Below is a small trained network, with its code and all its weights. Each question gives an input and a target symbol and asks what happens when units are switched off, that is, made to give their printed mean instead of their output.

import numpy as np


def w(rows, s, z=0):
    codes = np.array(rows[::2]) - 128.0
    scale = np.full(codes.shape[1], s)
    scale[-1] = z or s
    return codes * scale


def f(y):
    return y / 2 * (1 + np.tanh(0.7978845608 * (y + 0.044715 * y**3)))


def softmax(a):
    e = np.exp(a - a.max(-1, keepdims=True))
    return e / e.sum(-1, keepdims=True)


def log_softmax(a):
    a = a - a.max(-1, keepdims=True)
    return a - np.log(np.exp(a).sum(-1, keepdims=True))


def net(x, mask):
    ids = ['αβδζλψ'.index(c) for c in x.split()]
    T = len(ids)
    res = E[ids] + P[:T]
    u = 0
    for l in range(2):
        r = res
        for j in range(2):
            rows = slice(2 * j, 2 * j + 2)
            q, k, v = (r @ M[l][rows].T for M in (Q, K, V))
            z = softmax(np.where(np.tri(T) > 0, q @ k.T / 2**0.5, -1e9)) @ v
            o = O[l][rows]
            res = res + np.where(mask[u + j], z, o[:, -1]) @ o[:, :-1]
        u += 2
        y = f(res @ A[l][:, :-1].T + A[l][:, -1])
        res = res + np.where(mask[u : u + 12], y, B[l][:, -1]) @ B[l][:, :-1]
        u += 12
    return log_softmax(res[-1] @ U[:, :-1].T + U[:, -1])


Q, K, V, O, A, B = {}, {}, {}, {}, {}, {}
E = w([
[90,58,106,133,24,166],'α',
[114,138,255,197,117,133],'β',
[66,160,125,152,136,8],'δ',
[196,148,168,35,110,181],'ζ',
[167,176,100,106,37,38],'λ',
[117,240,156,60,129,170],'ψ',
],0.0071)
P = w([
[199,123,1,201,234,242],'0',
[194,109,102,153,128,175],'1',
[169,117,143,124,84,143],'2',
[130,115,162,87,70,137],'3',
[93,118,164,65,58,137],'4',
[75,124,178,27,54,143],'5',
[76,170,197,39,19,152],'6',
],0.0031)
Q[0] = w([
[166,169,100,183,16,157],'L0H1',
[109,164,247,43,31,106],'L0H1',
[18,80,156,177,245,229],'L0H2',
[95,109,64,220,79,138],'L0H2',
],0.014)
K[0] = w([
[87,97,107,128,202,92],'L0H1',
[38,108,173,38,75,68],'L0H1',
[159,120,18,196,253,95],'L0H2',
[192,170,122,111,114,50],'L0H2',
],0.016)
V[0] = w([
[45,51,112,50,134,98],'L0H1',
[135,154,125,128,240,9],'L0H1',
[189,145,132,137,172,106],'L0H2',
[196,132,83,127,122,48],'L0H2',
],0.012)
O[0] = w([
[133,180,219,141,2,125,89],'L0H1',
[60,26,204,14,127,78,1],'L0H1',
[120,83,111,92,166,120,67],'L0H2',
[172,91,169,80,136,30,72],'L0H2',
],0.0068,0.0018)
A[0] = w([
[63,172,148,180,124,44,128],'L0N1',
[118,62,196,239,247,145,149],'L0N2',
[105,169,167,2,184,149,83],'L0N3',
[69,27,31,79,126,120,11],'L0N4',
[117,119,107,124,111,117,138],'L0N5',
[137,197,190,91,117,70,3],'L0N6',
[94,18,149,231,165,80,111],'L0N7',
[115,155,56,167,162,7,178],'L0N8',
[85,133,83,158,198,200,26],'L0N9',
[90,21,183,247,126,193,161],'L0N10',
[104,117,52,126,48,103,111],'L0N11',
[204,157,208,201,226,64,82],'L0N12',
],0.007,0.0016)
B[0] = w([
[80,230,153,133,102,88,215],'L0N1',
[92,87,217,237,202,190,98],'L0N2',
[88,115,105,60,213,176,251],'L0N3',
[164,122,81,188,78,101,73],'L0N4',
[122,111,121,135,136,112,138],'L0N5',
[17,108,72,139,116,153,196],'L0N6',
[127,154,106,161,207,124,105],'L0N7',
[180,202,65,86,132,1,214],'L0N8',
[124,192,76,149,181,177,183],'L0N9',
[80,3,132,229,162,106,152],'L0N10',
[89,53,98,198,158,104,217],'L0N11',
[150,144,208,168,118,45,93],'L0N12',
],0.0088,0.0011)
Q[1] = w([
[144,93,31,90,67,149],'L1H1',
[177,117,181,116,143,223],'L1H1',
[60,160,159,207,132,4],'L1H2',
[103,9,152,192,47,85],'L1H2',
],0.025)
K[1] = w([
[158,74,10,113,59,187],'L1H1',
[86,171,121,168,204,246],'L1H1',
[41,88,221,54,63,134],'L1H2',
[161,233,200,185,1,151],'L1H2',
],0.02)
V[1] = w([
[162,183,156,95,167,82],'L1H1',
[164,81,180,186,197,86],'L1H1',
[254,13,140,106,58,156],'L1H2',
[177,197,92,27,137,222],'L1H2',
],0.015)
O[1] = w([
[110,102,134,144,146,160,118],'L1H1',
[25,131,139,109,91,120,95],'L1H1',
[199,118,118,115,10,223,1],'L1H2',
[63,92,46,89,102,134,133],'L1H2',
],0.011,0.0082)
A[1] = w([
[110,110,121,255,63,129,109],'L1N1',
[138,89,97,105,68,191,3],'L1N2',
[217,153,193,130,151,144,133],'L1N3',
[84,158,96,161,69,102,109],'L1N4',
[120,64,212,222,196,237,91],'L1N5',
[141,116,174,24,181,186,144],'L1N6',
[229,190,92,41,72,28,100],'L1N7',
[214,103,162,119,149,229,138],'L1N8',
[190,81,114,148,157,31,105],'L1N9',
[131,115,102,185,123,249,202],'L1N10',
[114,130,204,108,88,220,106],'L1N11',
[72,81,167,195,93,149,42],'L1N12',
],0.0088,0.0041)
B[1] = w([
[152,110,92,179,136,147,190],'L1N1',
[59,178,198,81,154,247,175],'L1N2',
[137,75,123,101,201,163,255],'L1N3',
[143,53,109,119,109,152,168],'L1N4',
[173,63,140,70,142,150,215],'L1N5',
[176,126,123,183,79,137,170],'L1N6',
[210,178,94,70,92,115,227],'L1N7',
[75,114,93,219,103,85,211],'L1N8',
[88,138,177,99,23,145,230],'L1N9',
[129,189,171,180,94,142,194],'L1N10',
[108,139,81,171,159,51,184],'L1N11',
[158,168,73,92,104,155,159],'L1N12',
],0.014,0.0083)
U = w([
[191,181,58,19,55,131,153],'α',
[70,163,152,105,96,99,157],'β',
[170,63,144,84,182,196,148],'δ',
[92,146,101,66,93,247,3],'ζ',
[138,134,76,210,96,174,154],'λ',
[78,61,2,93,114,138,126],'ψ',
],0.0029,0.003)

Each question gives the input, a string of symbols that net reads in full, and the target symbol t.
The units are the heads (2 rows each of Q, K, V and O) and the neurons (one row each of A and B). Each row of codes is followed by its name. A weight is (code - 128) times the scale printed after its matrix; where a second scale follows, it is the last column's (O, A, B and U).
mask holds one flag per unit, layer by layer, with each layer's heads first. A switched-off unit (its flag False) gives its mean, the last column of its rows in O or B, instead of its output. The means were averaged over made-up inputs and are rounded, as every weight is.
A unit's drop is (log p(t) with every unit on - log p(t) with that unit switched off) / (log p(t) with every unit on - log p(t) with every unit switched off).
The circuit of an input: a set's keep is (log p(t) with only the set's units on - log p(t) with every unit switched off) / (log p(t) with every unit on - log p(t) with every unit switched off). Starting from the 12 units with the biggest drops (on a tie, the unit counted first), units are removed one at a time, each time the one whose removal leaves the highest keep (on an exact tie, the one counted first), for as long as the keep stays at least 0.8.
circuit, biggest first: the units of the circuit, biggest drop first
most important unit: the unit with the biggest drop
top k neurons: the k neurons with the biggest drops, biggest first
k most important neurons of layer l: the k neurons of layer l with the biggest drops, biggest first
which heads matter: for each layer, one digit per head in row order, 1 if its drop is at least 0.15 and else 0, layers parted by /
input λ β ψ ψ, target λ: 3 most important neurons of layer 1	L1N8; L1N10; L1N6
input λ ζ δ α ψ, target λ: which heads matter	01 / 11
input δ δ λ, target α: which heads matter	00 / 01
input β ψ ψ λ ψ δ, target β: circuit, biggest first	L0H1; L1H2; L0N1; L1N9
input ψ ζ β λ ζ, target ψ: circuit, biggest first	L1H2; L0N9; L0H1
input α ψ ψ β ψ λ α, target ψ: circuit, biggest first	L0N10; L1H2; L0N11
input δ α ψ ζ δ β α, target ψ: which heads matter	11 / 01
input ψ λ ψ λ, target ψ: circuit, biggest first	L1H2; L0N10; L1N10
input β ψ α α λ λ α, target α: circuit, biggest first	L1H1; L0H2; L1N7; L0N2
input ψ α β α, target δ: most important unit	L1H2
input β ψ ψ, target β: which heads matter	10 / 11
input ψ ζ ψ ψ α α β, target δ: top 2 neurons	L0N10; L1N5
input λ λ α α, target λ: which heads matter	10 / 01
input ζ ψ δ ψ ψ α δ, target ψ: which heads matter	10 / 01
input ψ δ λ α α λ, target λ: 3 most important neurons of layer 0	L0N8; L0N11; L0N9
input α δ α, target β: top 3 neurons	L0N10; L0N1; L1N9
input α ζ δ ψ ψ ψ α, target ζ: most important neuron of layer 0	L0N10
input λ δ λ ζ ζ ζ λ, target ζ: 2 most important neurons of layer 1	L1N2; L1N8
input λ α δ ζ, target λ: top 2 neurons	L1N8; L0N3
input δ ψ ψ λ ζ, target δ: top 2 neurons	L1N3; L1N5
input λ α α δ δ δ α, target β: which heads matter	00 / 01
input ζ δ ζ δ α δ, target λ: 4 most important neurons of layer 1	L1N8; L1N11; L1N10; L1N1
input δ α δ, target λ: most important unit	L0N8
input ψ λ ψ ψ ψ λ, target ψ: top 2 neurons	L0N10; L0N8
input ζ β ψ ψ, target ζ: top 2 neurons	L1N2; L0N1
input α β λ ψ α, target δ: which heads matter	10 / 01
input ψ ζ λ ψ β ψ α, target λ: most important neuron of layer 0	L0N3
